Below is a small trained network, with its code and all its weights. Each question gives an input and a class and asks what happens when units are switched off, that is, made to give their printed mean instead of their output.

import numpy as np


def w(rows, s, z=0):
    codes = np.array(rows[::2]) - 128.0
    scale = np.full(codes.shape[1], s)
    scale[-1] = z or s
    return codes * scale


def norm(h):
    return h / np.sqrt((h * h).mean(-1, keepdims=True) + 1e-5)


def f(y):
    return y / 2 * (1 + np.tanh(0.7978845608 * (y + 0.044715 * y**3)))


def log_softmax(a):
    a = a - a.max(-1, keepdims=True)
    return a - np.log(np.exp(a).sum(-1, keepdims=True))


def net(x, mask):
    res = np.array(x, float).reshape(1, 8) / 4 @ E
    u = 0
    for l in range(2):
        y = f(norm(res) @ A[l][:, :-1].T + A[l][:, -1])
        res = res + np.where(mask[u : u + 5], y, B[l][:, -1]) @ B[l][:, :-1]
        u += 5
    return log_softmax(norm(res)[-1] @ U[:, :-1].T + U[:, -1])


A, B = {}, {}
E = w([
[139,126,131,82,116,197,126],'x0',
[54,83,112,136,145,199,143],'x1',
[173,151,52,142,131,108,200],'x2',
[116,119,173,189,69,198,75],'x3',
[55,165,125,111,113,125,120],'x4',
[183,202,92,103,119,137,64],'x5',
[79,156,85,72,37,66,102],'x6',
[131,189,75,254,152,79,129],'x7',
],0.0094)
A[0] = w([
[117,131,205,150,128,91,39,253],'0.n0',
[152,44,141,129,170,92,181,130],'0.n1',
[94,185,152,153,62,172,110,56],'0.n2',
[121,140,51,128,79,57,152,94],'0.n3',
[109,122,95,227,1,170,49,69],'0.n4',
],0.0089,0.0033)
B[0] = w([
[160,68,63,137,98,132,24,236],'0.n0',
[81,139,100,228,2,26,176,195],'0.n1',
[87,165,71,130,240,143,147,171],'0.n2',
[111,205,94,110,128,73,69,210],'0.n3',
[62,222,131,240,199,200,123,254],'0.n4',
],0.0099,0.0047)
A[1] = w([
[140,164,79,149,155,145,164,155],'1.n0',
[106,160,194,38,117,161,93,47],'1.n1',
[111,208,84,121,75,86,142,147],'1.n2',
[176,122,93,104,125,110,191,7],'1.n3',
[168,2,104,149,177,136,59,252],'1.n4',
],0.0097,0.0043)
B[1] = w([
[106,225,168,76,93,142,166,219],'1.n0',
[125,9,157,142,232,122,103,157],'1.n1',
[83,132,125,46,131,160,98,254],'1.n2',
[208,161,68,142,99,40,106,137],'1.n3',
[146,129,154,116,54,140,132,253],'1.n4',
],0.011,0.0049)
U = w([
[40,173,138,172,108,246,42,152],'0',
[91,196,67,23,149,52,112,181],'1',
[231,152,94,133,62,119,217,49],'2',
[73,56,158,82,45,127,124,249],'3',
[210,159,157,187,114,152,96,62],'4',
[59,173,115,229,167,116,184,235],'5',
[88,52,166,65,168,203,108,129],'6',
[123,119,117,128,179,130,137,2],'7',
],0.013,0.0059)

Each question gives the input, the list of numbers given to net, and the class t.
The units are the neurons (one row each of A and B). Each row of codes is followed by its name. A weight is (code - 128) times the scale printed after its matrix; where a second scale follows, it is the last column's (A, B and U).
mask holds one flag per neuron, layer by layer. A switched-off neuron (its flag False) gives its mean, the last column of its row in B, instead of its output. The means were averaged over made-up inputs and are rounded, as every weight is.
A unit's drop is (log p(t) with every unit on - log p(t) with that unit switched off) / (log p(t) with every unit on - log p(t) with every unit switched off).
The circuit of an input: a set's keep is (log p(t) with only the set's units on - log p(t) with every unit switched off) / (log p(t) with every unit on - log p(t) with every unit switched off). Starting from all 10 units, units are removed one at a time, each time the one whose removal leaves the highest keep (on an exact tie, the one counted first), for as long as the keep stays at least 0.8.
circuit, biggest first: the units of the circuit, biggest drop first
top k neurons: the k neurons with the biggest drops, biggest first
top k neurons in layer l: the k neurons of layer l with the biggest drops, biggest first
drop of u: that unit's drop, to one decimal
input [1,2,0,8,-5,1,8,6], class 5: circuit, biggest first : (0.n4)
input [7,4,-4,1,4,-8,6,-5], class 6: circuit, biggest first : (1.n1, 0.n1)
input [4,-1,2,3,3,6,2,1], class 5: circuit, biggest first : (0.n4, 0.n2)
input [1,-7,0,5,-4,2,2,6], class 0: top 2 neurons in layer 0 : (0.n4, 0.n0)
input [8,-8,-1,4,-7,-4,-1,-1], class 3: top 2 neurons : (0.n4, 1.n4)
input [3,-5,-8,2,4,4,-4,-4], class 6: top 2 neurons in layer 0 : (0.n1, 0.n4)
input [-6,6,-7,3,8,6,1,-8], class 6: top 2 neurons in layer 1 : (1.n1, 1.n0)
input [-7,-2,-7,-3,-8,-7,4,3], class 3: top 2 neurons : (0.n4, 0.n0)
input [-5,6,-5,0,-6,2,-6,-1], class 3: circuit, biggest first : (0.n4, 1.n4)
input [-7,-4,7,3,-7,-8,-4,0], class 2: top 3 neurons in layer 0 : (0.n4, 0.n2, 0.n3)
input [-6,-5,7,-1,5,0,1,8], class 1: circuit, biggest first : (1.n2, 0.n4)
input [-4,-5,-6,7,2,-7,-8,7], class 4: top 3 neurons : (0.n0, 1.n2, 1.n4)
input [5,-1,-8,-5,-6,7,0,2], class 3: circuit, biggest first : (0.n4, 1.n4, 0.n3)
input [6,-4,-3,-2,-1,-8,-7,-1], class 5: circuit, biggest first : (0.n1)
input [4,4,0,6,2,0,6,5], class 5: circuit, biggest first : (0.n4, 0.n2)
input [-1,-6,-2,-6,-3,-6,-4,-4], class 2: top 2 neurons in layer 0 : (0.n4, 0.n3)
input [-2,-7,-5,-6,2,7,-1,-8], class 6: top 2 neurons in layer 0 : (0.n1, 0.n3)
input [-1,0,-4,2,8,-5,-6,-2], class 3: top 2 neurons in layer 0 : (0.n4, 0.n0)
input [6,-7,-7,3,8,1,-3,-8], class 6: drop of 1.n4 : -0.1
input [6,3,5,-5,-6,4,-1,-4], class 2: top neuron : (0.n3)
